Read these off the array that follows. Counting starts at 1.
1) Report the entry at row 3, column 1.
2) Report the entry in row 3 and column 3.
3) Report the entry in the top-right corner.
4) Report the bottom-left entry.
5) Report the entry at row 1, column 1.
6) Report the entry in row 1 and column 2.
7) Report the entry in the bottom-right corner.
8) Report the entry in row 2 and column 1.
[[ 22   0   4  17 -25 -20 -19 -17   7  23 -12  27]
 [-20  20 -31 -10   8  16   7  17  21 -15  21 -30]
 [-10   7   3  24  -9   0 -15 -11  10   8 -28  11]
 [ 26  33  46  -9  24 -17   4  16  10   5  18   8]
 [ -8 -10   5  12  -6   1 -22 -15   9  14 -26   0]
 [ -7  -6 -30 -28   6  -1  31  16  -8 -23  19  -6]
 [  3 -14   3  20   4   7 -15 -18   5  16 -11   5]
 [ 27  14  65 -13  30 -25  20  16 -13 -19  17  21]
 [ -3 -15   1  14   4   3 -13 -27  14  20  -8   6]
 [ -3 -29 -27 -36  -9   2  39  19 -27 -42  19   1]
 [ -1 -17 -12   5   6   3 -13 -21  18  19  -7   8]
 [ 30 -13  74 -24  15 -48  15  25 -38 -35  12  24]
 [ -3 -15 -10   6   6   5 -16 -25  18  27  -3   4]]
1) -10
2) 3
3) 27
4) -3
5) 22
6) 0
7) 4
8) -20

(0, 7, 7, 8, 2, 3, 4)
The entry just right of the centre entry: 2
Which number is the second entry from the right?
A: 3

m = [[32, 62, 2, 17, -56, 23, -54, 65], [-39, -79, 1, -7, 54, -10, 81, -35], [-5, -55, -12, 10, 31, -24, 71, -30]]
The third entry in reading order is 2
The fourth entry in reading order: 17
The entry just left of 54?
Answer: -7
The second largest entry?
Answer: 71
The 1st entry in reading order is 32
The third smallest entry?
Answer: -55

Questions about the array below.
1) What is the entry just right of 36?
2) What is the entry in the top-left corner?
3) What is the bottom-left entry?
4) What is the second entry on the main diagonal?
5) What is the bottom-right entry?
6) What is the fourth entry, reading row by row?
7) What is the entry just left of 14?
[[ 15  35  -8 -36 -21 -41 -32 -36  26 -12]
 [-23   1 -32   4   6  24  27 -37  37 -29]
 [-16 -21  -5  33 -30 -41   5 -32  -4 -36]
 [-24 -27 -22  37   8 -12   5   0  15 -13]
 [-31  28  -8  -1 -12  26   9 -29 -34  24]
 [ 24   3  13 -35  -7  24 -31  -6  -9 -15]
 [-25 -29   7 -20  36 -33  -9  19 -10 -26]
 [ 37  17  16 -34 -10 -17 -26 -12  26   6]
 [  2 -21  -3 -27  20  14   0  13  13  12]
 [  8  33  27  22  21 -36  -6 -19  18 -26]
 [ 11  -3  -3   4 -16 -27 -32 -25  -9  27]
 [-22 -16 -15 -19   3  10 -36 -26 -41 -26]
 [-27  22  24   1  21 -11  -1  20   1 -33]]
1) -33
2) 15
3) -27
4) 1
5) -33
6) -36
7) 20

Questions about the matrix below. Counting starts at 1.
1) Give the top-right entry.
2) Give the bottom-left entry.
3) Give the entry in row 1 and column 3.
4) Give the entry directly above the centre entry.
5) Give the entry directly above -32.
6) Give the entry at row 1, column 1.
7) Give the largest entry.
8) Give the bottom entry of the column that holds the smallest entry.
[[ 12  25  -7  60 -79 -17   9  95  -2 -59 -41]
 [ 32  40  14   6 -46  -6  19  65  10   8 -25]
 [-32   6  68 -16  44 -81 -61 -20 -63   8  17]
 [-41  13 -16  -6  37 -18 -10 -26  -2 -48 -20]
 [ 43  80 -49  28 -28  61  62  43  74 -25 -26]
 [ -5 -17  10 -15  18  19   8 -25   6  33  10]
 [ 14 -23  25 -11  46 -62   8 -45 -46  72  28]
 [ -5  17 -54 -17  14  38  28 -23  -1  37 -10]
 [ 28  42 -55  -4  -3  83  45 -11  60 -22 -34]
 [ 14 -23  13 -34  27   8  26 -43  21  68  32]
 [ 16 -22  10  -9  56   5  -7 -63 -26  68  42]
 [ 21  -1 -45 -15  -7  44  18 -56  50  47 -10]
 [  6   1   0   8 -42  70  48 -60  88  26  -9]]
1) -41
2) 6
3) -7
4) 19
5) 32
6) 12
7) 95
8) 70

arr = [638 843 201 376]
Find the 1st entry from the right.
Answer: 376
Find the minimum.
Answer: 201

x =
3567  6878  7673  8967  3701  5953
9199  5976  4986  3827  9220  6852
4524  6616  7584  7934  4491  5985
7936  5148  4723  3932  8908  7355
4099  6204  7450  7997  4452  6381
6318  5625  6478  5657  6685  6715
4447  6649  8548  8115  3889  5752
4358  7901  7776  9580  3692  5608
9143  5189  4336  3099  9881  7419
7497  6751  5632  6042  7407  6569
8059  5802  5781  4606  8110  6834
Rows and columns are numbered from 1.
What is the entry in row 1 and column 2?
Answer: 6878
What is the entry in the top-left corner?
Answer: 3567
The entry just right of 4986 is 3827
What is the entry in the bottom-left corner?
Answer: 8059
The entry in row 2 and column 1: 9199
What is the entry at row 1, column 3?
Answer: 7673
What is the entry at row 3, column 1?
Answer: 4524
The bottom-right entry -> 6834
The entry in the top-right corner: 5953
What is the bottom entry of the column that holds the smallest entry?
Answer: 4606
The entry just left of 3889 is 8115
What is the entry directly below 6685?
Answer: 3889
The entry directly above 6318 -> 4099
The entry directly below 5752: 5608
What is the entry just left of 7997?
Answer: 7450
What is the entry just left of the largest entry?
Answer: 3099
What is the entry directly below 6649?
Answer: 7901
The entry directly above 7450: 4723
The entry directly above 5781 -> 5632
The entry just right of 8059: 5802
What is the entry just right of 4723?
Answer: 3932
The top entry of the column that holds the largest entry: 3701
The entry just right of 4491 -> 5985
The entry directly above 4723 -> 7584
What is the entry just right of 9143?
Answer: 5189
What is the entry directly below 4491?
Answer: 8908
The entry directly below 4099 is 6318
The entry directly above 7584 is 4986
What is the entry directly above 4358?
Answer: 4447
The entry directly above the smallest entry is 9580

Read these off the row that follows.
1) Give the 2nd entry from the left.
2) Give the first entry from the left.
3) Give the entry just left of -20.
4) Give the entry just right of -20.
5) Give the 3rd largest entry.
[ 29 -22  14 -20 -29  28   2 -19  -2  -1   2  19  -8]
1) -22
2) 29
3) 14
4) -29
5) 19

Questions about the array below.
1) Give the entry just right of the centre entry.
2) Give the minimum.
3) Give the centre entry.
4) Give the entry just left of -39.
[[8, -39, 9, -9, 17, -12, -30, 28, -13, -80, -45], [-45, -17, 65, 34, 39, -35, 26, 15, -6, 23, -17], [-34, 65, -3, -10, 11, -3, 8, -56, -26, -25, -47], [-70, -13, 34, 43, -17, -26, 7, 34, -30, -30, 12], [-22, 6, 18, -58, 4, 15, -35, 47, 6, -28, -61], [-6, -46, -2, 3, 4, -38, -25, 18, -24, -81, -19], [-36, 64, -9, -8, 12, -3, 4, -54, -24, -23, -48], [-47, -38, 2, 17, -12, -40, -15, 16, -30, -71, 12], [-37, 64, -6, -9, 9, -4, 6, -55, -26, -26, -47], [-42, 64, -6, -25, 9, -13, -50, -10, -19, 2, -52], [-40, 49, 4, -46, 2, -11, -53, 20, -9, 0, -53], [9, -32, 16, -16, 18, 2, -29, 34, -10, -76, -50], [-52, -15, 64, 43, 20, -32, 25, 26, -20, 15, -14]]
1) 4
2) -81
3) -3
4) 8
